Read these off the row that follows.
1) Read off the first entry from the right.
2) Read off the entry just left of -72.
3) Read off the third smallest entry.
4) Read off the third entry.
5) Read off the 2nd entry from the left.
6) Read off the 3rd entry from the right.
[ 71  41 -12 -26 -44 -50 -57 -52 -72 -67 -83 -77 -84]
1) -84
2) -52
3) -77
4) -12
5) 41
6) -83
